Below are the code and all the weights of a small trained network. Each question names an input and a target symbol and asks about switching units off, where a switched-off unit gives its printed mean instead of its output.

import numpy as np


def w(rows, s, z=0):
    codes = np.array(rows[::2]) - 128.0
    scale = np.full(codes.shape[1], s)
    scale[-1] = z or s
    return codes * scale


def f(y):
    return y / 2 * (1 + np.tanh(0.7978845608 * (y + 0.044715 * y**3)))


def softmax(a):
    e = np.exp(a - a.max(-1, keepdims=True))
    return e / e.sum(-1, keepdims=True)


def log_softmax(a):
    a = a - a.max(-1, keepdims=True)
    return a - np.log(np.exp(a).sum(-1, keepdims=True))


def net(x, mask):
    ids = ['ΣΦΨαεζλ'.index(c) for c in x.split()]
    T = len(ids)
    res = E[ids] + P[:T]
    q, k, v = (res @ M[0].T for M in (Q, K, V))
    z = softmax(np.where(np.tri(T) > 0, q @ k.T / 4**0.5, -1e9)) @ v
    res = res + np.where(mask[0], z, O[0][:, -1]) @ O[0][:, :-1]
    y = f(res @ A[0][:, :-1].T + A[0][:, -1])
    res = res + np.where(mask[1:13], y, B[0][:, -1]) @ B[0][:, :-1]
    return log_softmax(res[-1] @ U[:, :-1].T + U[:, -1])


Q, K, V, O, A, B = {}, {}, {}, {}, {}, {}
E = w([
[157,96,41],'Σ',
[191,98,81],'Φ',
[24,185,164],'Ψ',
[218,5,203],'α',
[168,3,216],'ε',
[172,57,125],'ζ',
[112,61,82],'λ',
],0.014)
P = w([
[222,179,153],'0',
[3,57,58],'1',
[17,64,51],'2',
[77,79,111],'3',
[70,75,109],'4',
[63,68,97],'5',
[61,61,96],'6',
[58,60,96],'7',
[57,53,108],'8',
[57,49,108],'9',
[38,44,109],'10',
[59,46,97],'11',
[55,39,103],'12',
],0.0073)
Q[0] = w([
[95,148,158],'head 1',
[151,148,251],'head 1',
[140,76,137],'head 1',
[155,166,221],'head 1',
],0.018)
K[0] = w([
[104,108,158],'head 1',
[66,6,78],'head 1',
[188,106,151],'head 1',
[88,71,105],'head 1',
],0.017)
V[0] = w([
[99,154,249],'head 1',
[31,58,92],'head 1',
[179,191,68],'head 1',
[112,158,100],'head 1',
],0.018)
O[0] = w([
[171,149,169,15],'head 1',
[164,148,49,187],'head 1',
[8,38,159,6],'head 1',
[146,58,117,6],'head 1',
],0.014,0.0024)
A[0] = w([
[70,195,82,99],'neuron 1',
[114,188,159,209],'neuron 2',
[19,234,93,113],'neuron 3',
[149,245,238,163],'neuron 4',
[58,121,178,244],'neuron 5',
[149,175,155,125],'neuron 6',
[78,58,172,8],'neuron 7',
[34,181,254,135],'neuron 8',
[146,15,216,169],'neuron 9',
[169,30,95,124],'neuron 10',
[165,234,102,111],'neuron 11',
[180,100,149,174],'neuron 12',
],0.01,0.012)
B[0] = w([
[157,81,192,150],'neuron 1',
[59,98,69,168],'neuron 2',
[151,32,138,163],'neuron 3',
[65,162,88,186],'neuron 4',
[252,213,41,254],'neuron 5',
[57,106,174,156],'neuron 6',
[35,149,204,190],'neuron 7',
[223,231,185,205],'neuron 8',
[156,36,168,236],'neuron 9',
[16,152,143,185],'neuron 10',
[107,133,213,228],'neuron 11',
[66,2,102,164],'neuron 12',
],0.0079,0.014)
U = w([
[93,150,19,255],'Σ',
[133,156,236,62],'Φ',
[58,109,167,160],'Ψ',
[41,205,151,3],'α',
[244,167,114,244],'ε',
[154,254,113,100],'ζ',
[171,37,155,44],'λ',
],0.0088,0.0039)

Each question gives the input, a string of symbols that net reads in full, and the target symbol t.
The units are the heads (4 rows each of Q, K, V and O) and the neurons (one row each of A and B). Each row of codes is followed by its name. A weight is (code - 128) times the scale printed after its matrix; where a second scale follows, it is the last column's (O, A, B and U).
mask holds one flag per unit, heads first, then neurons. A switched-off unit (its flag False) gives its mean, the last column of its rows in O or B, instead of its output. The means were averaged over made-up inputs and are rounded, as every weight is.
A unit's drop is (log p(t) with every unit on - log p(t) with that unit switched off) / (log p(t) with every unit on - log p(t) with every unit switched off).
The circuit of an input: a set's keep is (log p(t) with only the set's units on - log p(t) with every unit switched off) / (log p(t) with every unit on - log p(t) with every unit switched off). Starting from the 12 units with the biggest drops (on a tie, the unit counted first), units are removed one at a time, each time the one whose removal leaves the highest keep (on an exact tie, the one counted first), for as long as the keep stays at least 0.8.
circuit, biggest first: the units of the circuit, biggest drop first
unit that matters most: the unit with the biggest drop
top k neurons: the k neurons with the biggest drops, biggest first
drop of u: that unit's drop, to one decimal
input α Ψ λ λ α ε λ Φ Ψ Ψ λ Σ, target ζ: circuit, biggest first => [head 1; neuron 8; neuron 4]
input Ψ λ λ λ λ, target λ: circuit, biggest first => [head 1; neuron 9; neuron 12]
input λ α Ψ α α λ λ Ψ Φ, target Σ: unit that matters most => neuron 8
input Φ α Ψ, target Σ: circuit, biggest first => [head 1; neuron 8]
input λ Ψ λ Σ Φ, target Σ: circuit, biggest first => [head 1; neuron 11]
input Φ α Ψ Ψ Φ Φ, target Φ: top 4 neurons => [neuron 7; neuron 8; neuron 9; neuron 5]
input ε α α λ Ψ α λ λ Σ, target α: top 3 neurons => [neuron 4; neuron 5; neuron 11]
input Φ Σ Ψ, target Σ: circuit, biggest first => [head 1; neuron 11]
input Σ λ Ψ λ Ψ Ψ λ λ Σ, target Ψ: top 2 neurons => [neuron 7; neuron 9]
input α λ Φ Σ Σ Φ Φ Σ λ λ Ψ λ ζ, target ζ: circuit, biggest first => [head 1; neuron 4; neuron 8]
input Ψ Ψ λ ε, target ζ: top 3 neurons => [neuron 9; neuron 11; neuron 4]
input α Ψ λ ε λ Φ, target ζ: circuit, biggest first => [head 1; neuron 8; neuron 4]
input ζ α λ Φ λ λ λ ε Ψ λ, target ε: top 3 neurons => [neuron 5; neuron 8; neuron 11]
input ε Φ λ, target α: circuit, biggest first => [head 1; neuron 4; neuron 5; neuron 2]
input Σ λ ζ Σ ζ λ Ψ λ λ Σ ζ, target Ψ: top 3 neurons => [neuron 7; neuron 9; neuron 10]
input ε ε Ψ ζ λ ζ, target α: top 3 neurons => [neuron 4; neuron 5; neuron 9]
input Φ Σ ε Ψ Ψ λ Ψ Σ, target Φ: top 3 neurons => [neuron 7; neuron 8; neuron 9]
input λ Φ α λ α Ψ λ λ λ Ψ λ Ψ Ψ, target ε: top 2 neurons => [neuron 10; neuron 7]
input α Σ λ λ λ Ψ λ λ λ Ψ Ψ Ψ Φ, target ζ: top 2 neurons => [neuron 8; neuron 4]
input Ψ λ λ Φ Ψ λ Ψ λ λ λ Φ, target λ: drop of head 1 => 1.3
input Φ Ψ λ Φ α λ λ λ ζ λ Σ λ, target Φ: drop of neuron 8 => 0.8
input Ψ λ ε, target ζ: drop of neuron 11 => 0.3
